Below are the code and all the weights of a small trained network. Each question names an input and a class and asks about switching units off, where a switched-off unit gives its printed mean instead of its output.

import numpy as np


def w(rows, s, z=0):
    codes = np.array(rows[::2]) - 128.0
    scale = np.full(codes.shape[1], s)
    scale[-1] = z or s
    return codes * scale


def norm(h):
    return h / np.sqrt((h * h).mean(-1, keepdims=True) + 1e-5)


def f(y):
    return y / 2 * (1 + np.tanh(0.7978845608 * (y + 0.044715 * y**3)))


def log_softmax(a):
    a = a - a.max(-1, keepdims=True)
    return a - np.log(np.exp(a).sum(-1, keepdims=True))


def net(x, mask):
    res = np.array(x, float).reshape(1, 7) / 4 @ E
    u = 0
    for l in range(2):
        y = f(norm(res) @ A[l][:, :-1].T + A[l][:, -1])
        res = res + np.where(mask[u : u + 8], y, B[l][:, -1]) @ B[l][:, :-1]
        u += 8
    return log_softmax(norm(res)[-1] @ U[:, :-1].T + U[:, -1])


A, B = {}, {}
E = w([
[50,234,112,3],'x0',
[130,128,126,131],'x1',
[191,204,153,163],'x2',
[143,135,103,131],'x3',
[139,133,106,130],'x4',
[65,189,83,225],'x5',
[155,139,79,133],'x6',
],0.0057)
A[0] = w([
[89,176,67,115,150],'L0N0',
[128,102,210,95,152],'L0N1',
[92,148,128,61,157],'L0N2',
[162,120,192,86,190],'L0N3',
[167,70,151,210,6],'L0N4',
[124,128,119,87,104],'L0N5',
[229,254,223,165,78],'L0N6',
[152,46,110,203,138],'L0N7',
],0.0079,0.0024)
B[0] = w([
[116,99,243,95,180],'L0N0',
[158,131,88,87,190],'L0N1',
[196,97,173,184,209],'L0N2',
[201,132,79,102,208],'L0N3',
[165,174,188,133,202],'L0N4',
[103,103,129,105,142],'L0N5',
[20,3,24,73,231],'L0N6',
[116,112,189,83,252],'L0N7',
],0.0074,0.0034)
A[1] = w([
[103,243,118,35,34],'L1N0',
[49,1,67,118,250],'L1N1',
[115,54,251,63,210],'L1N2',
[222,131,168,198,176],'L1N3',
[85,216,143,35,153],'L1N4',
[99,148,149,62,148],'L1N5',
[43,199,137,231,41],'L1N6',
[44,168,138,207,128],'L1N7',
],0.0084,0.0015)
B[1] = w([
[110,91,167,180,167],'L1N0',
[47,200,78,162,221],'L1N1',
[121,168,92,152,254],'L1N2',
[76,140,180,172,165],'L1N3',
[131,82,163,217,181],'L1N4',
[127,164,125,184,165],'L1N5',
[188,114,100,79,171],'L1N6',
[223,117,91,2,168],'L1N7',
],0.0091,0.0071)
U = w([
[117,125,241,254,223],'0',
[26,153,72,150,122],'1',
[214,128,147,15,1],'2',
],0.0098,0.0014)

Each question gives the input, the list of numbers given to net, and the class t.
The units are the neurons (one row each of A and B). Each row of codes is followed by its name. A weight is (code - 128) times the scale printed after its matrix; where a second scale follows, it is the last column's (A, B and U).
mask holds one flag per neuron, layer by layer. A switched-off neuron (its flag False) gives its mean, the last column of its row in B, instead of its output. The means were averaged over made-up inputs and are rounded, as every weight is.
A unit's drop is (log p(t) with every unit on - log p(t) with that unit switched off) / (log p(t) with every unit on - log p(t) with every unit switched off).
The circuit of an input: a set's keep is (log p(t) with only the set's units on - log p(t) with every unit switched off) / (log p(t) with every unit on - log p(t) with every unit switched off). Starting from the 12 units with the biggest drops (on a tie, the unit counted first), units are removed one at a time, each time the one whose removal leaves the highest keep (on an exact tie, the one counted first), for as long as the keep stays at least 0.8.
units of the circuit, in order: the units of the circuit, biggest drop first
top k neurons: the k neurons with the biggest drops, biggest first
top k neurons in layer l: the k neurons of layer l with the biggest drops, biggest first
drop of u: that unit's drop, to one decimal
input [8,-2,-4,-7,-8,-1,-4], class 0: units of the circuit, in order	(L0N6 L1N4)
input [2,-1,5,-4,-3,-1,-7], class 1: units of the circuit, in order	(L0N6)
input [-3,-8,-4,-5,2,-3,1], class 1: top 3 neurons	(L1N7 L0N2 L1N4)
input [8,8,-6,-6,1,-8,-2], class 0: units of the circuit, in order	(L1N4 L0N6 L1N0)
input [1,6,1,-6,0,-3,-5], class 2: top 3 neurons	(L0N3 L1N1 L0N6)
input [5,-5,-3,3,-3,-4,2], class 0: units of the circuit, in order	(L0N6 L1N4)
input [-3,7,-6,-7,-5,-5,-6], class 1: units of the circuit, in order	(L1N2 L1N1)
input [3,-1,-6,0,-1,7,-5], class 2: units of the circuit, in order	(L1N7 L0N6 L1N6)
input [-4,-7,5,2,5,7,-8], class 2: units of the circuit, in order	(L1N7 L1N6)
input [-6,-2,1,7,2,7,4], class 2: top 2 neurons	(L1N7 L1N6)
input [1,2,3,-1,8,-3,5], class 1: top 2 neurons	(L0N6 L1N1)
input [-6,-2,7,8,-6,-2,3], class 1: top 3 neurons	(L0N6 L0N2 L1N1)
input [4,-2,-3,-4,-3,6,-7], class 2: top 2 neurons in layer 1	(L1N7 L1N6)
input [-5,6,-8,-3,3,-6,7], class 1: units of the circuit, in order	(L1N1)
input [0,7,0,-4,1,-1,-8], class 2: top 2 neurons in layer 1	(L1N1 L1N4)
input [0,-5,6,2,-5,-5,-4], class 1: top 2 neurons	(L0N6 L1N1)
input [2,1,-1,2,-3,-1,-4], class 0: top 2 neurons	(L0N6 L1N7)
input [8,-8,-8,-5,1,-5,7], class 0: top 2 neurons	(L1N4 L0N6)
input [-3,-3,8,6,0,-2,1], class 1: drop of L0N6	1.6
input [-6,-6,8,2,-3,0,0], class 1: drop of L1N7	-0.1
input [8,-2,-4,2,-5,2,-4], class 0: drop of L1N4	0.1
input [-2,6,-3,-1,4,4,1], class 2: drop of L0N6	0.6
